Here is a tiny trained network, its code and every weight. The questions are about switching its units off for an input and a class, where a switched-off unit gives its printed mean instead of its output.

import numpy as np


def w(rows, s, z=0):
    codes = np.array(rows[::2]) - 128.0
    scale = np.full(codes.shape[1], s)
    scale[-1] = z or s
    return codes * scale


def f(y):
    return np.maximum(y, 0)


def log_softmax(a):
    a = a - a.max(-1, keepdims=True)
    return a - np.log(np.exp(a).sum(-1, keepdims=True))


def net(x, mask):
    res = np.array(x, float).reshape(1, 4) / 4 @ E
    y = f(res @ A[0][:, :-1].T + A[0][:, -1])
    res = res + np.where(mask, y, B[0][:, -1]) @ B[0][:, :-1]
    return log_softmax(res[-1] @ U[:, :-1].T + U[:, -1])


A, B = {}, {}
E = w([
[66,64,131,2],'x0',
[129,130,137,126],'x1',
[118,104,31,138],'x2',
[30,237,185,132],'x3',
],0.009)
A[0] = w([
[148,56,139,152,91],'N0',
[127,110,112,138,48],'N1',
[37,255,92,128,58],'N2',
[103,92,142,18,216],'N3',
[230,42,134,129,120],'N4',
[175,155,136,227,122],'N5',
[141,105,212,183,4],'N6',
[103,125,130,201,180],'N7',
[190,113,113,113,139],'N8',
],0.013,0.0029)
B[0] = w([
[173,191,130,80,183],'N0',
[167,133,235,80,139],'N1',
[215,225,190,25,252],'N2',
[25,133,10,215,238],'N3',
[212,163,81,144,254],'N4',
[17,30,2,195,234],'N5',
[93,139,103,105,163],'N6',
[88,89,28,135,186],'N7',
[223,222,91,65,188],'N8',
],0.0076,0.0099)
U = w([
[2,60,96,139,252],'0',
[176,171,152,45,4],'1',
],0.0078,0.002)

Each question gives the input, the list of numbers given to net, and the class t.
The units are the neurons (one row each of A and B). Each row of codes is followed by its name. A weight is (code - 128) times the scale printed after its matrix; where a second scale follows, it is the last column's (A, B and U).
mask holds one flag per neuron, in row order. A switched-off neuron (its flag False) gives its mean, the last column of its row in B, instead of its output. The means were averaged over made-up inputs and are rounded, as every weight is.
A unit's drop is (log p(t) with every unit on - log p(t) with that unit switched off) / (log p(t) with every unit on - log p(t) with every unit switched off).
The circuit of an input: a set's keep is (log p(t) with only the set's units on - log p(t) with every unit switched off) / (log p(t) with every unit on - log p(t) with every unit switched off). Starting from all 9 units, units are removed one at a time, each time the one whose removal leaves the highest keep (on an exact tie, the one counted first), for as long as the keep stays at least 0.8.
circuit, biggest first: the units of the circuit, biggest drop first
unit that matters most: the unit with the biggest drop
k most important neurons: the k neurons with the biggest drops, biggest first
drop when u is switched off: that unit's drop, to one decimal
input [-1,2,8,2], class 1: circuit, biggest first => N5
input [-8,-4,-4,-8], class 0: 4 most important neurons => N5, N2, N7, N6
input [-7,-3,-3,6], class 0: 2 most important neurons => N5, N7
input [3,8,3,5], class 1: 3 most important neurons => N2, N5, N7
input [-8,-1,-3,-8], class 0: 3 most important neurons => N5, N2, N7
input [3,-7,-2,7], class 1: 2 most important neurons => N2, N5
input [-1,1,5,-3], class 1: 2 most important neurons => N3, N5
input [3,-1,7,6], class 1: 2 most important neurons => N2, N5
input [-3,-5,-8,-1], class 0: 2 most important neurons => N2, N5
input [-6,-8,-6,-5], class 0: 2 most important neurons => N5, N2
input [7,3,7,-8], class 1: drop when N5 is switched off => 0.8
input [0,2,8,8], class 1: drop when N1 is switched off => 0.0
input [-4,8,-5,-1], class 0: drop when N2 is switched off => 0.1
input [6,-5,-8,-1], class 0: unit that matters most => N3
